In the rows, zero is written as 128.
[ 98 112  94  84 108 131 138 143 131 153 176  97 120 129 107  86 178 122
  98  81 123 150 124 124 130 134 114 131 127 123 105 143 131  65 100  90
 105]  bisom
[119 110 133 101  99 111 124 139 129 152 142 125 120 136 139 113 165 131
 127 117 104 128 138 126 142 132  97 134 119 120 115 116 170 129 111 107
 126]  lazo
[142 167 138 138 146 147 123  93 119  80 109 169 158 148 139 174 106 129
 143 157 158 111 166 175 111 110 164 107 116 122 162 102 113 169 157 153
 173]  bisom
[125 127 111 115 109  81 107 169 123 171 134 133 114 148 146 140 162 150
 146 114  91 119 114 115 164 141  97 121 125 117 127 117 166 144 134 133
 107]  bisom
[108 128 108 122 131 185 151  98 145 104 152  96 150  98  79  71 113 103
  93 102 153 137 158 155  89 112 157 143 134 121  84 155  76  69 105  98
 118]  Tok
[126 152 110 112 146 182 136 115 136  82 151 128 163 141  85 126 119 112
 107 108 163 135 158 163  98 115 182 121 125 122 135 143  80  75 135 119
 136]  fani
[135 146 127 151 135  99 114 126 131 145 100 148 135 123 145 142  99 147
 149 143 121 111 126 120 144 134 123 119 137 109 131 122 132 177 138 149
 139]  luk
[102 139  97  77 102 185 131 141 138 104 182  98 166 132  73  91 155 100
  92  65 136 128 174 151 109 112 171 126 126 126  94 128 106  16 108  79
  88]  mido
[121 119 118 109 114 105 117 175 129 167 165  91 125 135 124 128 201 142
 130 108  87 130 106  85 153 135 105 121 136 129 111 122 153 105 117 103
  73]  zovu
[115 117 106  94 125 124 127 181 120 163 203  72 123 144 105 132 247 144
 109  95 102 162  79  65 144 144 114 119 140 143 135 140 135  52 109  87
  62]  zovu
[119 132 114 127 139 140 137 104 135 109 126 140 129 111 121 115 100 120
 116 120 153 131 143 161 104 131 134 129 123 105 122 142 109 136 127 122
 157]  Naza
[139 144 139 130 138 113 114 136 110 132 130 161 140 159 145 190 166 149
 148 157 131 125 117 126 145 135 124 111 126 125 180 119 145 165 148 145
 151]  lalu
[131 142 139 152 122 112 119 109 129 128  86 174 138 125 156 137  83 137
 148 153 132  99 150 160 128 129 111 127 120 105 139 111 150 207 144 153
 179]  mido
[118 123  92 111 120  87 112 173 130 178 147 122 112 142 121 113 131 140
 129  88  99 131  97 105 156 164 103 128 131 104 128 156 147 112 132 133
  97]  Tezu
[128 119 124 127 110  79 110 163 130 180 117 140 111 142 149 129 146 152
 149 125  90 117 115 115 164 139  84 133 128 109 118 122 174 172 129 140
 125]  fani
[134 129 145 141 118 129 120 129 130 136 119 125 131 125 133 128 140 137
 139 140 106 107 151 133 138 110 124 139 125 129 100 118 140 146 123 127
 112]  Tok
[117 151 105 124 136 159 134 103 140  98 130 144 157 120  98 111  77 107
 119 105 163 124 174 176 105 120 178 121 127 106 116 131  90 102 129 124
 149]  luk
[133 133 141 142 129 132 123 117 134 115 104 126 143 121 127 113 110 133
 138 133 121 108 148 137 119 113 126 129 125 119 106 120 128 142 130 132
 125]  lazo
[148 158 132 156 144 106 107 131 129 113 107 167 149 141 145 171  90 137
 163 145 122  99 143 158 134 132 140 109 125 107 150 112 130 190 168 161
 150]  zovu
[124 116 143 132 127 118 126 109 121 140 116 117 117 118 148 108 149 128
 124 152 134 133 122 107 121 124  93 140 129 129 128 125 149 156 103 126
 134]  Tezu
[121 125 117 135 127 139 135  86 148 112  98 146 139  98 117  71  49 108
 123 111 144 112 166 178 102 127 122 134 120  92  93 139 112 153 123 129
 170]  lazo
[111 134 103 103  99 148 119 153 141 136 168 111 150 135  92  96 141 117
 120  74 108 114 171 157 132 113 155 138 126 119  71 127 124  60 115 100
  84]  Tok
[134 148 127 124 156 157 136 118 121  94 148 118 157 143 105 161 162 137
 116 141 150 148 110 107 108 136 155 108 133 138 171 141  95 100 143 127
 126]  lazo
[119 128 121 145 130 139 138  88 144 119 100 128 145  92 117  75  65 114
 121 132 148 121 148 157 104 117 122 140 136 100  95 143 107 165 117 133
 162]  fani
[123 132 109 138 130  61 109 173 118 184 121 153 116 150 155 162 138 171
 152 138  95 124  72  90 162 172  75 120 130 113 174 135 169 186 147 160
 136]  mido
[105  94  99 117 107  86 132 144 140 194 128 119  97 110 130  68 122 134
 118 100 106 139 102 119 149 156  65 149 131  95 100 157 159 151 101 121
 139]  fani
[137 176 102 143 165 145 127 109 134  88 121 166 163 134 107 161  62 128
 139 130 170 116 144 167 106 135 185 103 129 104 164 136  82 141 166 157
 168]  luk
[145 158 161 145 150 176 132  83 127  60 101 141 168 129 122 152 105 121
 134 162 162 114 170 160  91  97 170 119 123 133 137 108  95 143 143 137
 154]  lazo
[110 123 123 131 135 150 140  97 132 120 130 116 148 101 114  89 119 116
 116 130 153 134 139 142 103 114 120 133 141 116 108 136 108 124 104 115
 145]  lalu
[118  99 117 147 119  72 122 141 138 187 106 113  99  89 149  79 110 139
 141 121  92 117 106 111 147 144  56 141 136  98  84 134 160 186 111 129
 123]  zovu
[123 120 133 126 132 109 132 113 118 139 125 151 107 130 156 151 164 141
 124 154 139 144 114 122 130 144  98 126 120 118 162 128 152 177 124 126
 169]  Naza
[126 148 122 147 138 117 131  93 124 119 104 164 141 127 145 135  94 133
 141 148 155 124 136 165 117 130 125 120 124 107 148 121 125 189 142 154
 187]  bisom
[127 123 149 130 130 130 130 113 121 123 121 121 118 122 149 139 167 139
 125 157 132 132 130 116 119 114 111 132 126 133 132 116 143 154 114 116
 136]  Naza
[135 144 107 133 144 100 117 149 125 147 127 152 135 153 127 165 125 152
 140 132 123 130  95 118 147 158 123 113 130 108 173 145 131 160 156 158
 146]  fani
[111 128 107 120 108 154 129 115 145 110 122  98 152  91  97  50  87 106
 116  83 131 108 182 172 107  92 146 142 129 108  44 127 100  90 109 103
 101]  bisom
[135 148 134 185 145 147 132  71 144 102  64 156 150  91 125  95   4 122
 140 145 145  94 176 193 105 108 147 143 130 102  92 128  94 184 145 163
 170]  Tok
[116 130 114 103 123 129 123 155 123 147 165  97 130 135 110 135 193 140
 119 111 120 143 116  89 141 129 134 123 136 139 125 126 130  74 108 102
  85]  luk
[129 150 130 138 139 160 123 104 134  84 113 124 164 120 108 106  84 109
 128 124 151 109 172 159  98 100 169 131 128 119 101 124  97 114 132 132
 119]  Tezu
[123 129 135 149 140 149 144  80 131 119 120 132 136 109 128 116 123 127
 117 159 152 134 133 140 104 123 121 137 128 126 134 135 113 159 113 129
 166]  Tok
[139 139 157 151 141 119 116 122 117 128 104 144 139 136 153 166 146 152
 155 172 128 113 127 124 134 111 115 123 129 127 146 109 141 185 134 145
 144]  lalu
[126 129 138 119 108 119 108 150 121 137 132 109 139 139 132 123 171 134
 137 124 108 116 141 111 140 108 124 136 126 137 104 107 153 112 116 119
  83]  Tezu
[121 146 102 143 131 132 109 140 144 121 109 113 159 113  94  77  45 116
 136  84 119 100 158 152 120 118 160 133 135  99  71 147  92  96 137 141
  85]  Tezu
[120 118 134 120 117 127 125 132 128 136 130 110 121 116 134 117 163 135
 122 127 117 127 134 117 126 113 113 134 127 128 100 117 141 125 110 105
 108]  Naza
[107 120  96  96 128 158 136 146 136 121 171  78 134 111  84  97 161 122
  94  84 129 147 126 116 111 125 146 130 135 125  96 152  96  42 109  85
  76]  Naza
[124 116 147 112 118 127 120 134 116 140 140 103 118 139 140 132 209 134
 121 143 122 137 125  91 132 115 106 137 124 145 125 111 158 114 100 108
  98]  Tezu
[ 97  92 109  98  97 115 135 159 137 172 173  67 115 105 102  63 189 118
 102  78  98 146 112  96 135 133  89 143 140 126  68 147 136  66  84  79
  69]  zovu
[110 116 109 117 122 129 140 112 138 136 147 123 127 106 118  83 121 108
 113 104 135 134 142 151 114 134 111 132 127 104 104 139 127 127 110 107
 147]  zovu
[145 171 153 166 151 163 118  83 132  63  77 154 172 126 125 136  44 116
 147 153 162  90 190 180  91  91 182 125 123 116 115 110  90 163 156 161
 148]  Tezu
[132 157 145 106 136 181 130 121 112  73 161 109 163 159 113 179 211 131
 119 146 153 136 154 131 109  89 181 112 122 162 150  95 108  75 133 106
 105]  bisom
[115 124  94  94 134 138 138 141 130 133 172 111 128 137  95 117 158 129
 104  91 129 156 102 114 124 158 129 121 128 119 145 161 115  68 125 107
 117]  lazo
[131 126 133 159 139  67 112 137 120 173  93 139 106 129 164 141 119 158
 156 164 108 122  81  88 151 154  74 129 133 114 151 135 161 211 134 166
 137]  Tezu
[131 149 126 162 145 140 123  87 142 102  77 171 155 106 127 108  16 117
 148 136 156  94 173 201 105 113 141 128 128  86 109 130 100 185 146 158
 185]  lalu
[111 137  95  93 139 191 140 109 138  85 168 102 151 123  71  79 108  91
  85  75 166 137 169 165  83 118 176 131 124 117 108 156  78  26 113  99
 112]  Tezu
[161 159 158 148 133  92  89 176 102 119 117 150 152 170 154 223 183 158
 180 162  95 102 125 111 169 117 142 109 120 149 165  83 157 171 173 154
  96]  zovu
[149 152 139 144 139 102 111 136 123 137 104 172 134 160 151 184 126 156
 155 156 120 113 120 130 148 138 123 113 123 112 168 118 146 199 162 165
 161]  fani
[112 143  97  82 128 166 134 144 120 106 192 103 152 156  90 147 197 122
 100  99 148 157 126 127 116 128 170 109 127 143 152 129 102  36 127  97
 101]  bisom
[109 102 126 115  88 100 116 134 135 167 121 121 110 116 143  64 125 117
 129 104 106 117 154 140 139 121  85 155 122 109  72 119 173 137  93 112
 117]  Tezu
[116 109 119 119  93  58 110 165 123 198 126 134 100 138 164 117 167 156
 149 119  79 119 110 110 175 143  65 133 124 112 112 115 193 176 119 130
 119]  bisom
[117 130 115 141 127 151 137  86 154 106  93 144 145  96 110  60  33 103
 120 108 155 109 181 198  95 110 135 147 124  89  77 141  99 149 119 133
 172]  fani
[122 116 132 130 115 126 127 114 138 131 108 115 138  99 124  76 108 122
 129 118 116 114 151 135 121 115 106 137 128 111  79 127 132 140 110 116
 123]  lazo
[134 140 144 141 131 128 112 136 124 126 114 128 149 131 134 144 135 143
 151 145 117 106 144 133 133 103 129 126 131 124 115 109 134 146 133 133
 114]  lalu
[134 151 113 121 128 110 108 157 130 135 131 147 136 147 124 159 116 143
 148 111 114 110 142 137 147 135 148 116 126 110 132 120 131 126 145 141
 116]  luk
[135 162 136 116 165 168 133 142 103  86 165 122 162 172 109 224 215 151
 115 166 151 149 100  84 117 138 168  93 134 163 223 121 102  89 155 133
 115]  mido
[146 166 140 160 166 164 129  97 132  68 108 141 166 124 117 158  82 122
 138 153 160 110 160 166  93 110 174 111 130 120 143 117  82 152 161 147
 149]  zovu
[136 144 145 140 138 151 129 101 129 102 108 134 153 126 127 134 120 126
 130 155 148 120 152 143 112 104 140 127 131 124 127 119 115 157 129 135
 150]  fani
[131 156 132 114 140 169 126 140 114  94 161 114 166 155 106 178 193 138
 115 139 143 136 124 101 117 122 165 106 132 154 169 118 106  79 141 116
 101]  mido
[121  99 131 135 126  66 120 150 115 205 122 124  95 122 166 138 186 166
 144 162  94 136  66  70 167 154  40 127 137 121 147 130 184 192 112 134
 131]  lalu
[117 122 133 131 117 153 138 108 137 132 138 107 132 110 117  93 146 122
 114 125 130 128 148 138 115 108 124 147 130 131  86 131 121 111 101 105
 120]  Tok
[119 124 126  81 108 123 122 158 108 144 182 114 121 168 135 168 251 142
 116 124 117 152 114  98 149 131 119 117 122 150 159 110 162  90 117  98
 103]  bisom
[120 139 115 135 152 158 148  88 131 107 144 146 139 126 113 131 124 123
 109 141 167 146 132 155 100 141 141 129 124 118 162 152  97 135 128 130
 177]  Tok
[114 125 113 120 140 141 141  92 127 124 135 135 129 120 124  99 116 110
 104 128 164 146 131 141 102 140 121 130 126 111 146 144 121 130 114 125
 168]  Tezu
[144 139 137 120 137 113 116 149 112 129 136 147 132 165 139 190 172 153
 141 147 115 131 108 109 148 148 127 108 120 133 184 121 148 138 156 141
 132]  lazo
[147 150 142 154 139 109 106 141 120 118  99 145 140 135 144 172 122 156
 158 148 112 101 134 130 139 117 139 117 125 122 131 111 133 170 158 151
 117]  Naza
[122 133 139 130 131 150 133 100 125 101 126 122 140 113 128 123 148 125
 117 143 150 131 148 137 103 107 134 131 127 129 121 119 120 134 114 112
 139]  Naza
---
[ 68 148 124 192 117 160 136 116 124  78 175 107 105  95 174  87 129 111
 130 127 120 126 133 114 113 138  96 115  91 100 136 137 163 107 116 124
 111]  piti
[135 129 128 132 156 138  95 135 145 118  78 105 142 119  92 161 158 105
  92 136  87 167 123 138 139 124 124 117 124 119 149 151 110 157 122  76
 175]  nup
[144 144 125 108 142  73 113 112 188 111 173  95  77 112 216 143  83 136
 160 194  53 102 110  98 136  82  92 132  99 130 101 124 197 141  98 205
 149]  kiz
[118 135 119 128 177 100 112 144 202 164  86 138 133 150 120 179 129 145
  92 190  46 189 130  82 150 137 121  96 177 125 150 112 185 128 166 146
 179]  vini
[147 168 131 104 113 126 129  68 127 141 142 143  96 174 155 141 118 116
 153  98  26 117 104 136 123 115  71 106 168 107 147 125  87 133 178 160
 117]  kiz
[103  54 182 116 146 114 143 121  92 125  93 107 154 143 103 190 111 197
  85 162 137 182 125  67 115  43 133 169  90  99 203  48  84  70  21 118
 131]  kiz
[150 108 147 107 169  56 141  82 219 131 147 118 125 116 175 183 115 156
  94 167  86 154  97 101 150 124 110 155 150  98 129  74 139 142  88 135
 162]  vini
[133 168 145 124 152 149 126 142 135 106 132 116 105 150 113 121 155 104
 112 151  65 110 119 117 153 129 124 129 121 171 102 205 184 122 184 150
 147]  rinor
[138 145 200 195 108 161  55 113 194  87 148 105 133 130 110 128 112 142
 170 148  74 153 108 133  98  93 104 177 107 115 163  96 126  97 124 107
 153]  tipon
[145 153 102  93 166  49 125  81 197 145 148 144 117 126 162 107 164 128
  75 153  93 142 119  95 183 106 161 100 128 112  86  81 179 144 154 122
 136]  tipon
[203 117 174 135  98 126 143 153 119 116 170 104 144  98 129 144 100 138
 158 139  83 144 138 151  99  91 175 175 127  89 138  56 144 113  49 101
 170]  Bozab
[114 118  97 118 190  95 193 140 123 115 167 125  92 106 186 101 154 138
  61 140 157 111 166 119 159 141 158 113 122  84 110 132 229 131 131 108
 118]  zatu
[181  57  98  84 178 107 132  93  78 135 100 100 157 128  86 139 119 133
  70 101 105 189 146 113 115 118  99  33 167 130 134 151 119 180 108  94
 103]  kiz
[132  67 135  64 163 110 107 128 183 142 140 126 129 144 121 181  90 153
  63 169  74 163 147 100 125  93  37  59 141 100 122  95 153 139  93  97
 136]  kiz
[ 92 125 202 149 153 117 140  45 195 127 146 109  66 174 191 142  83 116
 107 203  99  78  86 135 144 116 145 204  89 118 150  97  77  85  90 121
 142]  Solas
[116 144 133 193  89 181  87 130  91 111 154 116 113 100  90 154 140  96
 189 161  60 122 132 210 111 177 147 115 147 122 141 158 117 143 211 204
 167]  nup
[193 155 142 123 135 143 118 134 131  88 218  89 119 153 119 135 186 132
 136 125  40 143 139 174 102 125 123 180 197 105 151 137 183 111 149 168
 172]  zatu
[146 147 119 114  81 133 107 163 157 124 136 147 148 173 181 123  92 120
 207 115 129 102 138 127 109 103  80 185 143 110 138 120 144  86 113  99
 107]  piti
[161 133 110 138 136 126 178 195 104 149 124 102 115 164 160 118 122 119
 159 120 185 131 150 160 103 177 190 107 182 106 171 141 145  80  85 115
  83]  zatu
[155 114 165 133  96 134 144 165 139 125 169 141 133 137 188  72  97 127
 220 143 175  86 138 140 102 123 162 161 111 124 138 116 180  75 123 105
  61]  tipon
[ 64 116 176 133  35 196  83 147  76 125 103 179 168 135  63 143 154 150
 172  93 235 110 142 124 126 143 125 163 102 134 142 126  29  84 176 140
  87]  rinor
[ 91 148 170 165  79 125  80 136 157 123  97 151 123  87 130 121 114 110
 139 123 128 147 132 171 127 110 165 215  97 104 125  18 138 127  91  68
 135]  zatu
[111 177 100 152 156  97 146 123 188 157 114 133 103 138 128 135 144 120
 108 164  99 128  98 136 151 143 165  98 151 151 127 120 107 127 160 159
 156]  nup
[138 117  56 140 138 150 136 118 120  91 172 149 106  80 162  92 160  89
 105 117  72 122 116 151 125 171 107  67 161 162 129 238 187 125 197 140
 135]  Solas
[202  98  72  95 114  52 135  80 148 142 176 115 104 109 200 133 112 120
 154 147  91 121 116 149 175 107 156 122 159 104 114 123 124 151  88 170
 128]  nup
[ 78 126 153 139 134 153 116 144 143 132 130 107  90 109 149 128 118 129
 179 132 136 114 163 126  81 121  91 118  87 120 153 145 170 148  99 159
 103]  rinor
[192 114  69 101 114  92 105 175 161 177 131 138 136  80 105 105 107 128
 103 156 101 158 128 116 174 112 139  69 155 181  77 144 149 163 104 130
 180]  Bozab
[ 63 127 184 121 117 175 130  88  65 155  35 165 159 213  79 148 131 115
 148  73 160 101 116 140 122 155 107 186 135 159 160 138  24 117 210  99
  83]  vini
[166  94 179  95 129 138  75  94 195 113 215 132 102  90 145 138 168 139
 131 202  71 149 121 156 108 126 123 211 138 102 152  91 209 151 137 163
 158]  nup
[116 119 121 137 106 108 127 112 102 115 111 126 145 112 154 174  98 112
 173 108  76 118 146 120 111 100 126 116  93 110 114 121 124 144 127 143
 132]  vini
[139 111 102 116 172 117 130 135 201 136 132 144 134 145 119 137 119 119
  55 146 127 173 122  95 106 136 112  55 158 130 137 149 128 123 109  61
 123]  vini
[179 138  62 115 112 111 135 150 172 146 156 164 152 124 155  92 123 117
 152 117 132 108 132 123 137 147  67  94 141 146 102 180 193 138 196 118
 103]  tipon
[207 143  84  72 109  97 132 185 147 159 177 120  85 140 144 106 125 114
 148 170  95 125 133 169 177  39 199 120 133 167 115 129 152  92  30 149
 167]  piti
[198 148 143 136 122  90 156 166 226  89 188 114  82 112 196 125 137 114
 108 212 156 119 135 132 152 105 203 159  87  71 135 105 199  80  22  66
 156]  kiz
[174 126 153 114 108 191  99 153 182 127 123  95 169  88 104 178 155 165
 165 126  47 170 150 119 127 169  14  93 171 145 173 178 204 172 226 172
 160]  rinor
[180 101 150 167 130 140  90 103 178  92 178 111 144  70  91 153 162 185
 111 165 127 189 135 118 117 126 132 145 144 105 163 120 195 127 161 161
 163]  rinor
[152  88 113 108 197 104 106  96 152 112 119 123 130 146 130  86 110 163
  47 109  99 165 134  71 117  82  61  72 148 171 141 140 155 112 117  70
  82]  Solas
[181  83 130 138 122 106 179 129 220 162 169 130  90  64 156 106 130 111
  76 223 154 123 128 189 190 184 209 140 145 126 121 101 186 138  94  97
 173]  kiz
[ 86 120 133 143  64 171 122  81 122 157 124 138 130 162 105 148 100 111
 158 124 130 103  97 155 121 143 149 139 129 158 146 115   4 104 135 178
 117]  tipon
[122 119  78  97 178 123 130 149 141 140 110 126 107 117  92 150 124 141
  79 128 141 181 137 110 126  78 185  69 137 149 132 127 134 139  61 149
 172]  vini
[141  94 114  99 197 106 171  42 106 141 132 111 132 191 108 150 124 145
  83 115  79 124 132 104 130 105 123  44 137 126 121 151  89 162 150 130
 114]  tipon
[173 109 159 156 113 147 125 118  34  73 168 105 189 148 118 110 156 129
 151  54  65 130 155 131  33 129 132 167 170 114 150 108 125  60 146 116
 103]  Solas
[ 76 104 140 115 148 124  98  95  98 155 114 147 120 136  89  84 120 128
 136  97 114 131 157 113  99  97 108 106 129 174 115 117  85 158 126 150
  82]  Solas
[165  97 103 134 136 123 137 134 176 114 143 126 114  70 149 116 127 117
  57 152 178 131 118 136 138 140 164 169 106 136 128 155 145 149  74  67
 143]  zatu
[140 166 184 188 117 169 144 198 153 103 118 124 133 131 111 117 111 122
 142 167 163 132 100 151 122 105 168 208  97 143 175 122 126  45  98  65
 131]  piti
[122 119 119 143 101 141 109 104 177 123 142 118 102 100 177 172 110 146
 172 139 136 121 125 122 135 159 101 109 126 113 151 156 124 142 130 194
 146]  vini
[126 166  83 150  58 149 129 182 167 125 171 150 143 123 163 102  99 108
 241 103 154 101 131 157 113 135 119 151 162 151 101 146 187  79 161 181
 109]  piti
[209  82 144  80  68 133 120 184  59 132 135 135 203  85  48 193 125 135
 151 124 119 159 140 153 141 100 164 168 139 127 106 113  95 124 109 152
 160]  rinor
[149 116 155 113 103 105 125  93 228 147 166 144 128 115 161 120 137 158
 132 183 186 147 123  84 162 114 128 149 106  90 148  99 130 135  99 105
 129]  rinor
[139 151 136 137 143  94 147  72 156 127 127 116 124 120 128 156 155 150
  81 163 111 172 135 102 150 134 129  84 112  76 157  73 118 169 111 108
 140]  rinor
[105 136 115 125 155 155 130 151 222 133  97 129 153 118 140 169 127 163
 120 118 171 148 122  61 142 135 121 105 138 130 122 157 186 101 177 149
 145]  piti
[154 124  89 128 126 113 158 123  63 155 107 142 151 158  92 126 103  85
 125 114 146 118  97 175  98 134 214 135 149 150 103 118  47 124 103 113
 135]  nup
[116 101 179  88 119 125 179 118 153 167 144 112  98 124 147 125 108  95
 101 148 130  95 130 151 148 107 175 141 105 124 120  84  69 116  63 102
 116]  kiz
[ 22 103 134 184 127 206 128  94 140 143  76 121  96  94 127 132 143 124
 107  87 152 103 148 103 141 177 100 107  78 142 140 212 115 166 180 142
 135]  zatu
[140 137  92 130  50  79  92 158 123  79 173 141 133 101 195 108  92  79
 193 169  87  92 100 156 143  85  73 219 106 132 103 137 136 106  92 128
 135]  kiz
[101 150 132 195  74 176 100 163 108 104  99 105 131 106 160 117  97 109
 173  83 119  98 144 174  99 156 132 161 138 135 143  99 127  74 138 118
 115]  piti
[123 111 118 119 160  86 125  74 173 133 166 117 109 102 180 112 110 135
 113 146  75 158 113 104 118  89  78 134 136 121 156 107 153 151 117 143
 120]  vini
[100 142 120 114  97 119 142 126 191 153 143 170  83 160 170 102  94 102
 164 174 211  82 104 165 144 119 153 172 125 128 138 120  86 102 101 112
 108]  kiz
[160 127 127 170 126 110 129 132 192  83 127 120 128 100 127  91 122 151
  89 143 162 120 154 132 178 111 170 119 101 137 114  90 126 136  71  37
 136]  tipon
[107 139  69 110 123 119 113  48  63  91 137 151 142 184 128 108 133 138
 114  24 133 138 145  68  97 120  74  82 170 118 116 135  57 149 142 144
  63]  vini
[183  84 131  72 119  96 117 133 149 150 174 130 107 136 172 175 104 159
 187 167 119 106 159 171 137 104 115 131 140  97 134 124 176 150 129 164
 122]  zatu
[177 108 144 132 140 149 118 214  96 133 120 124 141 110  84 109 130 151
 117 149 109 144 144 164 129 103 188 161 162 173 146 134 162  99 140 107
 161]  zatu
[203 106 148 115 137 110 139 139 186 152 111 106 148 130 121 147  74 147
 118 171 128 157 111 128 158  87 150 172 145 141 152  97  91 127  52  80
 151]  piti
[ 56 185 180 155 153 125 134 125 230 127 144 127  66 145 179 138 149 108
 134 167  62  94 141 117 122 110  94 175  82 118 155 114 186  84 145 150
 125]  Solas
[116 135 118  76  88  98 108 146 178 146 167 140  54 156 197 127  86 105
 218 169 125  72 143 160 141  93 133 167 143 126 119 119 118 127  54 196
 112]  kiz
[184 109  65  76 129  78 135 150 184 165 139 120 110 123 193 114  88 125
 161  87 120 118 160 133 140  82  81 101 147 143 116 142 185 140  75 126
 112]  vini
[202  70 159 123 114 133 103 123 126 106 125 130 196  99  45 180 109 171
  70 153 103 187 106 100 164  77 155 160 130 132 142  96  48 115 105  96
 161]  tipon
[ 91 139 146 111 151 136 134 112  75 131 142 151 131 187 122 137 113 105
 159 134   7 101 136 112  83  69  53 143 114 143 148 167 120 111 199 158
 103]  Solas
[125 147 179 169 131 143  85  98 199  97 110 112 118  73 124 151 182 140
  93 148  84 163 149 117 173 142 151 129 110  80 150  91 156 154 174 101
 158]  nup
[108 156 154 172  94 108  96  66  74  59 110 145 220  98 101 117 152 140
 121  37  84 163 114  68  74 124  34 140 107 103  97  60 104 149 196  81
  96]  kiz
[102 141 122 158 131 151 114 168  58  64 130  97 161  89 115 163 167 127
 180 102  65 152 157 130  89 128  23 139  92 107 172 172 220 134 184 180
  98]  tipon
[161 116 146 136 183 102 118 102 169 128 135  89 116 104 151 122 166 153
  96 134  64 168 117 140 104 130 123 151 162 122 170  80 194 132 116 125
 149]  nup
[213  63 129  70 181 117 146 153  55 127  90  85 168 142 101 186 127 170
  85  91  73 184 169  96 121  92 102  98 168 108 179 152 131 149  97  97
 101]  zatu
[170 165 110 158  61 111 123 185 112  94 145 146 182  82 130 130  91 137
 202 111 119 161 121 120 123  72  89 169 104 120 127  90 160  96 109 127
 103]  piti
[163  90 102 103 151 144 113 129 157 176 103 115 130 151 121 145 124 149
 138 111 102 189 153 116 103 122  75  49 173 109 193 140 147 147 107 116
 114]  nup
